Here is a tiny trained network, its code and every weight. The questions are about switching its units off for an input and a target symbol, where a switched-off unit gives its printed mean instead of its output.

import numpy as np


def w(rows, s, z=0):
    codes = np.array(rows[::2]) - 128.0
    scale = np.full(codes.shape[1], s)
    scale[-1] = z or s
    return codes * scale


def f(y):
    return np.maximum(y, 0)


def softmax(a):
    e = np.exp(a - a.max(-1, keepdims=True))
    return e / e.sum(-1, keepdims=True)


def log_softmax(a):
    a = a - a.max(-1, keepdims=True)
    return a - np.log(np.exp(a).sum(-1, keepdims=True))


def net(x, mask):
    ids = ['ΔΣβηλμπω'.index(c) for c in x.split()]
    T = len(ids)
    res = E[ids] + P[:T]
    u = 0
    for l in range(3):
        q, k, v = (res @ M[l].T for M in (Q, K, V))
        z = softmax(np.where(np.tri(T) > 0, q @ k.T / 2**0.5, -1e9)) @ v
        res = res + np.where(mask[u], z, O[l][:, -1]) @ O[l][:, :-1]
        u += 1
        y = f(res @ A[l][:, :-1].T + A[l][:, -1])
        res = res + np.where(mask[u : u + 12], y, B[l][:, -1]) @ B[l][:, :-1]
        u += 12
    return log_softmax(res[-1] @ U[:, :-1].T + U[:, -1])


Q, K, V, O, A, B = {}, {}, {}, {}, {}, {}
E = w([
[54,61,152,81,166,180,128,69,150,107],'Δ',
[104,124,167,123,142,221,184,132,186,114],'Σ',
[137,95,141,195,137,120,119,141,44,139],'β',
[87,68,133,131,163,151,97,117,85,140],'η',
[143,168,55,219,149,100,161,125,65,91],'λ',
[224,172,80,127,178,145,197,254,118,210],'μ',
[75,180,45,112,198,94,29,79,135,190],'π',
[138,130,80,45,122,80,93,155,213,54],'ω',
],0.0065)
P = w([
[176,94,164,81,235,141,80,59,103,48],'0',
[77,95,131,181,175,122,182,143,154,125],'1',
[146,186,68,127,136,202,117,94,122,104],'2',
[44,121,124,160,115,94,165,196,159,142],'3',
[149,223,3,96,90,157,101,120,117,121],'4',
[36,161,144,127,100,27,154,207,156,190],'5',
[165,187,36,113,125,181,103,102,100,124],'6',
],0.0065)
Q[0] = w([
[243,151,83,72,126,255,77,70,113,86],'L0H1',
[102,90,204,119,56,47,143,171,167,193],'L0H1',
],0.0072)
K[0] = w([
[126,52,201,118,223,148,60,1,84,32],'L0H1',
[97,153,123,182,22,143,206,182,120,150],'L0H1',
],0.007)
V[0] = w([
[246,145,157,66,149,123,123,185,131,178],'L0H1',
[70,26,177,1,137,155,23,48,146,119],'L0H1',
],0.0048)
O[0] = w([
[206,60,111,50,94,137,117,214,93,2,1],'L0H1',
[205,127,177,105,31,126,84,70,137,195,173],'L0H1',
],0.0063,0.00073)
A[0] = w([
[132,74,116,95,124,101,108,175,176,58,211],'L0N1',
[78,141,85,117,151,65,95,124,136,173,200],'L0N2',
[155,126,114,88,148,143,144,156,188,72,194],'L0N3',
[68,159,67,177,180,109,129,145,89,183,253],'L0N4',
[88,40,198,157,135,156,152,120,127,140,201],'L0N5',
[192,123,140,114,136,115,64,107,92,128,197],'L0N6',
[136,218,71,150,152,111,116,83,140,120,214],'L0N7',
[120,106,190,145,112,177,153,121,183,177,210],'L0N8',
[132,178,91,90,154,146,93,112,170,137,202],'L0N9',
[130,110,147,136,92,125,94,60,120,230,215],'L0N10',
[199,187,107,129,3,159,120,121,137,156,200],'L0N11',
[65,120,102,114,142,71,107,163,172,184,255],'L0N12',
],0.0065,0.0029)
B[0] = w([
[132,81,133,43,105,52,160,167,123,68,157],'L0N1',
[44,178,174,133,116,139,125,137,198,146,192],'L0N2',
[106,94,149,29,104,127,158,110,143,52,157],'L0N3',
[23,162,142,163,143,167,114,157,125,138,254],'L0N4',
[122,94,214,145,182,149,181,199,84,159,154],'L0N5',
[164,106,119,102,129,119,71,45,98,117,171],'L0N6',
[73,134,74,137,154,121,81,93,144,139,222],'L0N7',
[68,115,204,63,109,193,207,145,129,168,147],'L0N8',
[87,136,133,36,103,151,88,69,162,107,183],'L0N9',
[144,156,175,99,89,164,108,96,85,188,170],'L0N10',
[111,107,48,26,67,123,63,63,134,177,181],'L0N11',
[3,169,173,138,122,114,164,177,190,128,202],'L0N12',
],0.0055,0.0066)
Q[1] = w([
[176,116,62,97,109,254,100,71,67,151],'L1H1',
[29,154,145,119,208,175,178,189,158,189],'L1H1',
],0.0053)
K[1] = w([
[222,95,98,137,199,155,98,52,82,105],'L1H1',
[59,177,129,91,37,53,96,107,254,134],'L1H1',
],0.0043)
V[1] = w([
[211,113,104,134,81,34,32,100,40,155],'L1H1',
[160,64,204,201,105,159,252,228,28,162],'L1H1',
],0.0042)
O[1] = w([
[255,119,60,112,128,122,26,18,111,145,33],'L1H1',
[196,141,150,114,165,44,230,162,71,204,2],'L1H1',
],0.0059,0.0052)
A[1] = w([
[110,157,176,145,132,61,176,160,147,175,151],'L1N1',
[210,115,107,98,47,156,73,37,126,186,124],'L1N2',
[144,108,81,92,153,44,180,177,75,71,144],'L1N3',
[103,117,145,127,177,207,124,103,110,129,215],'L1N4',
[93,167,73,128,118,225,63,71,140,143,217],'L1N5',
[127,83,105,76,144,125,144,159,148,74,251],'L1N6',
[135,108,212,110,117,143,201,140,96,161,139],'L1N7',
[118,144,142,170,201,60,215,149,101,169,203],'L1N8',
[93,148,142,157,151,110,170,156,169,123,170],'L1N9',
[84,142,200,137,167,184,90,146,146,149,235],'L1N10',
[254,75,138,111,148,63,85,106,45,132,194],'L1N11',
[151,76,167,44,105,91,120,122,175,89,249],'L1N12',
],0.0062,0.0017)
B[1] = w([
[83,138,131,143,156,103,111,141,150,210,186],'L1N1',
[144,53,117,116,126,105,72,55,146,231,200],'L1N2',
[140,46,131,77,30,113,136,195,38,63,140],'L1N3',
[141,126,164,151,147,196,92,163,84,99,181],'L1N4',
[105,107,110,102,104,159,53,143,93,136,248],'L1N5',
[103,67,142,97,80,120,157,152,104,64,156],'L1N6',
[134,136,204,52,129,177,131,176,129,190,153],'L1N7',
[103,98,157,122,160,122,59,125,107,208,184],'L1N8',
[82,110,123,168,143,104,129,153,128,171,206],'L1N9',
[88,135,168,168,116,174,164,183,116,129,215],'L1N10',
[205,45,73,225,183,78,162,2,81,110,143],'L1N11',
[163,50,189,132,103,94,204,71,123,119,156],'L1N12',
],0.0054,0.012)
Q[2] = w([
[138,73,24,58,52,233,4,46,66,51],'L2H1',
[213,167,79,36,83,72,121,57,102,128],'L2H1',
],0.0043)
K[2] = w([
[233,17,224,115,227,202,123,68,22,73],'L2H1',
[132,102,179,169,238,251,159,135,33,174],'L2H1',
],0.0026)
V[2] = w([
[172,69,188,48,14,30,241,99,179,49],'L2H1',
[99,159,225,16,23,253,128,184,164,157],'L2H1',
],0.0042)
O[2] = w([
[163,107,145,231,48,93,135,176,156,145,1],'L2H1',
[206,176,178,81,1,180,52,49,105,82,177],'L2H1',
],0.0071,0.0052)
A[2] = w([
[131,125,134,239,58,137,163,198,161,38,211],'L2N1',
[95,121,97,127,223,86,223,166,144,189,87],'L2N2',
[122,190,139,102,115,200,85,120,88,2,238],'L2N3',
[114,157,143,71,185,172,97,75,103,145,131],'L2N4',
[110,167,120,85,155,154,142,169,62,27,223],'L2N5',
[116,64,112,169,190,134,136,131,196,195,130],'L2N6',
[101,74,134,97,105,107,115,162,151,142,254],'L2N7',
[228,141,137,133,41,151,86,94,168,152,57],'L2N8',
[164,174,157,101,65,179,73,74,76,63,95],'L2N9',
[188,142,154,115,45,150,96,96,112,134,106],'L2N10',
[168,75,98,66,149,128,111,78,9,97,155],'L2N11',
[101,153,123,78,133,154,148,173,72,35,193],'L2N12',
],0.0052,0.0015)
B[2] = w([
[100,190,93,145,46,109,232,111,232,244,175],'L2N1',
[146,150,188,92,197,55,33,216,181,89,202],'L2N2',
[138,192,82,163,90,179,188,175,161,43,227],'L2N3',
[118,194,114,66,145,175,183,81,165,127,255],'L2N4',
[100,102,152,180,59,155,99,63,3,81,195],'L2N5',
[103,139,40,148,198,143,122,190,181,39,198],'L2N6',
[110,42,101,157,120,131,94,116,92,131,208],'L2N7',
[212,139,224,139,120,46,71,169,106,116,173],'L2N8',
[163,186,159,142,125,91,154,204,169,101,207],'L2N9',
[189,167,185,129,141,78,94,191,139,95,172],'L2N10',
[115,187,87,116,120,181,241,100,219,174,211],'L2N11',
[93,68,119,185,81,146,89,101,29,90,202],'L2N12',
],0.0049,0.0096)
U = w([
[138,163,188,93,92,90,124,55,57,229,156],'Δ',
[183,178,151,152,113,98,116,185,138,69,108],'Σ',
[115,133,134,109,214,86,103,182,203,91,89],'β',
[107,69,78,92,132,151,162,55,135,226,142],'η',
[106,122,93,158,98,186,152,78,44,32,181],'λ',
[109,135,104,205,63,117,209,150,199,161,152],'μ',
[161,184,116,66,141,147,156,129,225,116,2],'π',
[127,14,149,160,83,73,38,158,3,107,159],'ω',
],0.0048,0.0022)

Each question gives the input, a string of symbols that net reads in full, and the target symbol t.
The units are the heads (2 rows each of Q, K, V and O) and the neurons (one row each of A and B). Each row of codes is followed by its name. A weight is (code - 128) times the scale printed after its matrix; where a second scale follows, it is the last column's (O, A, B and U).
mask holds one flag per unit, layer by layer, with each layer's heads first. A switched-off unit (its flag False) gives its mean, the last column of its rows in O or B, instead of its output. The means were averaged over made-up inputs and are rounded, as every weight is.
A unit's drop is (log p(t) with every unit on - log p(t) with that unit switched off) / (log p(t) with every unit on - log p(t) with every unit switched off).
most important unit: the unit with the biggest drop
top k neurons: the k neurons with the biggest drops, biggest first
top k neurons in layer l: the k neurons of layer l with the biggest drops, biggest first
drop of u: that unit's drop, to one decimal
input λ η ω ω λ λ η, target λ: top neuron : [L1N2]
input η ω η, target η: top 3 neurons : [L1N11 L0N12 L0N4]
input λ λ λ Σ, target β: top 2 neurons : [L2N2 L0N5]
input ω λ Σ Σ λ, target ω: top 2 neurons : [L0N11 L1N12]
input η λ ω β, target μ: top 2 neurons : [L2N1 L0N11]
input Σ μ λ Σ η Σ, target Δ: top 4 neurons in layer 1 : [L1N1 L1N7 L1N5 L1N8]
input Σ λ λ π λ λ π, target Σ: top 2 neurons : [L0N8 L2N9]
input ω η β, target ω: top 2 neurons : [L1N12 L0N1]
input π μ Σ Σ λ η, target β: top 2 neurons in layer 1 : [L1N8 L1N1]
input β Δ μ, target β: top 2 neurons in layer 0 : [L0N4 L0N12]
input ω μ Σ, target ω: top 3 neurons in layer 1 : [L1N12 L1N2 L1N5]
input ω ω η λ λ λ π, target ω: top 2 neurons : [L1N12 L0N1]
input Δ π π η ω, target Δ: top 2 neurons in layer 1 : [L1N2 L1N12]
input μ λ λ λ, target β: most important unit : L2N2
input λ Δ ω ω η λ, target μ: top 2 neurons : [L0N1 L2N1]
input π λ ω λ λ Δ ω, target π: top 2 neurons in layer 2 : [L2N11 L2N9]
input ω η η μ λ ω, target μ: top 2 neurons : [L2N1 L0N12]
input Δ π ω π λ λ λ, target Δ: top 2 neurons in layer 1 : [L1N2 L1N11]
input λ η η β, target Δ: top 2 neurons : [L1N7 L0N12]
input λ Σ μ, target λ: most important unit : L1N2
input Δ ω η ω π η μ, target Δ: top 2 neurons : [L1N2 L0N8]
input ω λ λ, target ω: top 2 neurons in layer 1 : [L1N12 L1N2]
input ω λ η, target ω: top 2 neurons : [L1N12 L0N1]
input β β η λ λ, target β: top 2 neurons : [L1N11 L0N4]
input λ λ λ π μ β η, target λ: drop of L1N12 : 0.0
input ω λ μ π Σ λ ω, target ω: drop of L1N12 : 0.2
input λ λ ω λ, target μ: drop of L1N8 : 0.1
